Below is a small trained network, with its code and all its weights. Each question gives an input and a target symbol and asks what happens when units are switched off, that is, made to give their printed mean instead of their output.

import numpy as np


def w(rows, s, z=0):
    codes = np.array(rows[::2]) - 128.0
    scale = np.full(codes.shape[1], s)
    scale[-1] = z or s
    return codes * scale


def norm(h):
    return h / np.sqrt((h * h).mean(-1, keepdims=True) + 1e-5)


def softmax(a):
    e = np.exp(a - a.max(-1, keepdims=True))
    return e / e.sum(-1, keepdims=True)


def log_softmax(a):
    a = a - a.max(-1, keepdims=True)
    return a - np.log(np.exp(a).sum(-1, keepdims=True))


def net(x, mask):
    ids = ['ΠΦαβγζθμσ'.index(c) for c in x.split()]
    T = len(ids)
    res = E[ids] + P[:T]
    u = 0
    for l in range(2):
        r = norm(res)
        for j in range(3):
            rows = slice(4 * j, 4 * j + 4)
            q, k, v = (r @ M[l][rows].T for M in (Q, K, V))
            z = softmax(np.where(np.tri(T) > 0, q @ k.T / 4**0.5, -1e9)) @ v
            o = O[l][rows]
            res = res + np.where(mask[u + j], z, o[:, -1]) @ o[:, :-1]
        u += 3
    return log_softmax(norm(res)[-1] @ U[:, :-1].T + U[:, -1])


Q, K, V, O = {}, {}, {}, {}
E = w([
[165,8,185],'Π',
[138,211,133],'Φ',
[166,51,149],'α',
[170,166,125],'β',
[165,197,100],'γ',
[28,213,179],'ζ',
[209,106,227],'θ',
[144,112,172],'μ',
[115,135,185],'σ',
],0.014)
P = w([
[140,133,90],'0',
[134,144,251],'1',
[123,141,93],'2',
[134,115,96],'3',
[123,168,169],'4',
[124,141,94],'5',
[133,118,96],'6',
[121,173,136],'7',
[127,141,95],'8',
],0.022)
Q[0] = w([
[8,9,173],'L0H1',
[50,167,119],'L0H1',
[162,154,78],'L0H1',
[128,147,79],'L0H1',
[111,80,108],'L0H2',
[41,102,197],'L0H2',
[34,163,113],'L0H2',
[105,40,109],'L0H2',
[81,68,150],'L0H3',
[113,238,211],'L0H3',
[62,87,167],'L0H3',
[157,191,80],'L0H3',
],0.013)
K[0] = w([
[168,127,252],'L0H1',
[72,183,151],'L0H1',
[172,209,74],'L0H1',
[15,106,97],'L0H1',
[124,119,196],'L0H2',
[129,63,168],'L0H2',
[44,108,57],'L0H2',
[155,111,216],'L0H2',
[76,88,118],'L0H3',
[24,215,247],'L0H3',
[111,158,81],'L0H3',
[181,189,141],'L0H3',
],0.012)
V[0] = w([
[252,62,212],'L0H1',
[102,211,212],'L0H1',
[33,63,172],'L0H1',
[138,114,97],'L0H1',
[215,143,124],'L0H2',
[147,157,132],'L0H2',
[217,195,240],'L0H2',
[68,123,120],'L0H2',
[120,156,82],'L0H3',
[104,136,134],'L0H3',
[197,83,128],'L0H3',
[130,84,66],'L0H3',
],0.011)
O[0] = w([
[142,253,206,108],'L0H1',
[187,126,251,141],'L0H1',
[178,43,126,2],'L0H1',
[109,179,62,137],'L0H1',
[210,86,52,194],'L0H2',
[132,112,67,164],'L0H2',
[135,227,26,194],'L0H2',
[144,175,237,92],'L0H2',
[96,115,246,117],'L0H3',
[163,101,130,127],'L0H3',
[143,232,125,128],'L0H3',
[40,112,131,69],'L0H3',
],0.0045,0.0084)
Q[1] = w([
[6,108,124],'L1H1',
[231,120,43],'L1H1',
[184,115,169],'L1H1',
[81,82,74],'L1H1',
[78,135,64],'L1H2',
[58,78,185],'L1H2',
[100,65,156],'L1H2',
[236,106,108],'L1H2',
[187,43,146],'L1H3',
[177,50,72],'L1H3',
[159,157,94],'L1H3',
[108,68,31],'L1H3',
],0.014)
K[1] = w([
[43,79,134],'L1H1',
[126,160,152],'L1H1',
[195,133,98],'L1H1',
[72,113,160],'L1H1',
[75,155,150],'L1H2',
[123,3,164],'L1H2',
[105,102,175],'L1H2',
[178,193,144],'L1H2',
[77,126,100],'L1H3',
[73,146,61],'L1H3',
[88,126,138],'L1H3',
[69,69,115],'L1H3',
],0.021)
V[1] = w([
[172,196,183],'L1H1',
[169,198,90],'L1H1',
[251,40,86],'L1H1',
[67,198,125],'L1H1',
[14,169,192],'L1H2',
[45,193,232],'L1H2',
[171,143,140],'L1H2',
[179,97,164],'L1H2',
[162,65,96],'L1H3',
[190,63,80],'L1H3',
[19,103,100],'L1H3',
[97,159,2],'L1H3',
],0.0095)
O[1] = w([
[130,203,121,245],'L1H1',
[155,96,203,253],'L1H1',
[225,205,97,93],'L1H1',
[97,89,158,183],'L1H1',
[94,154,55,61],'L1H2',
[158,142,75,64],'L1H2',
[95,113,135,156],'L1H2',
[190,135,68,66],'L1H2',
[254,113,172,75],'L1H3',
[164,179,158,89],'L1H3',
[129,94,137,31],'L1H3',
[136,69,137,135],'L1H3',
],0.0059,0.0057)
U = w([
[142,211,251,215],'Π',
[152,234,175,112],'Φ',
[100,237,126,18],'α',
[220,84,30,140],'β',
[194,147,64,84],'γ',
[71,101,160,119],'ζ',
[238,150,142,1],'θ',
[72,89,124,143],'μ',
[188,51,154,207],'σ',
],0.011,0.0046)

Each question gives the input, a string of symbols that net reads in full, and the target symbol t.
The units are the heads (4 rows each of Q, K, V and O). Each row of codes is followed by its name. A weight is (code - 128) times the scale printed after its matrix; where a second scale follows, it is the last column's (O and U).
mask holds one flag per head, layer by layer. A switched-off head (its flag False) gives its mean, the last column of its rows in O, instead of its output. The means were averaged over made-up inputs and are rounded, as every weight is.
A unit's drop is (log p(t) with every unit on - log p(t) with that unit switched off) / (log p(t) with every unit on - log p(t) with every unit switched off).
The circuit of an input: a set's keep is (log p(t) with only the set's units on - log p(t) with every unit switched off) / (log p(t) with every unit on - log p(t) with every unit switched off). Starting from all 6 units, units are removed one at a time, each time the one whose removal leaves the highest keep (on an exact tie, the one counted first), for as long as the keep stays at least 0.8.
circuit, biggest first: the units of the circuit, biggest drop first
most important unit: the unit with the biggest drop
which heads matter: for each layer, one digit per head in row order, 1 if its drop is at least 0.15 and else 0, layers parted by /
drop when u is switched off: that unit's drop, to one decimal
input γ γ ζ Φ ζ γ α, target μ: most important unit -> L1H1
input β Π β Φ γ γ γ γ μ, target μ: which heads matter -> 111 / 011
input α σ α μ Φ μ σ, target Π: which heads matter -> 100 / 000
input β α θ α ζ β ζ, target μ: circuit, biggest first -> [L0H3, L1H1]
input γ α β α γ β γ ζ Π, target Π: which heads matter -> 111 / 000
input Π Φ γ γ β γ, target β: circuit, biggest first -> [L0H1, L1H3, L0H3]
input Φ Π μ θ γ α, target α: circuit, biggest first -> [L0H3, L0H1]
input β β σ, target σ: which heads matter -> 100 / 000
input γ μ α, target α: circuit, biggest first -> [L0H3, L0H2]
input θ γ Φ γ α γ Φ, target β: circuit, biggest first -> [L0H1, L1H3, L0H2]
input Π σ ζ Π, target Π: which heads matter -> 111 / 010
input γ β β β γ ζ α, target μ: which heads matter -> 001 / 101
input Φ γ α Φ, target β: circuit, biggest first -> [L0H3, L0H1, L1H3]
input γ α β γ γ σ θ ζ ζ, target ζ: circuit, biggest first -> [L1H1, L0H1]
input ζ ζ α Φ, target μ: which heads matter -> 010 / 110
input ζ ζ γ β, target μ: most important unit -> L0H2
input γ ζ γ μ, target α: drop when L1H2 is switched off -> 0.0
input μ θ γ Π γ μ θ β σ, target σ: drop when L1H3 is switched off -> 0.2
input β θ γ γ ζ Π σ, target Π: drop when L0H3 is switched off -> 0.1
input β γ μ, target μ: drop when L1H3 is switched off -> 0.2
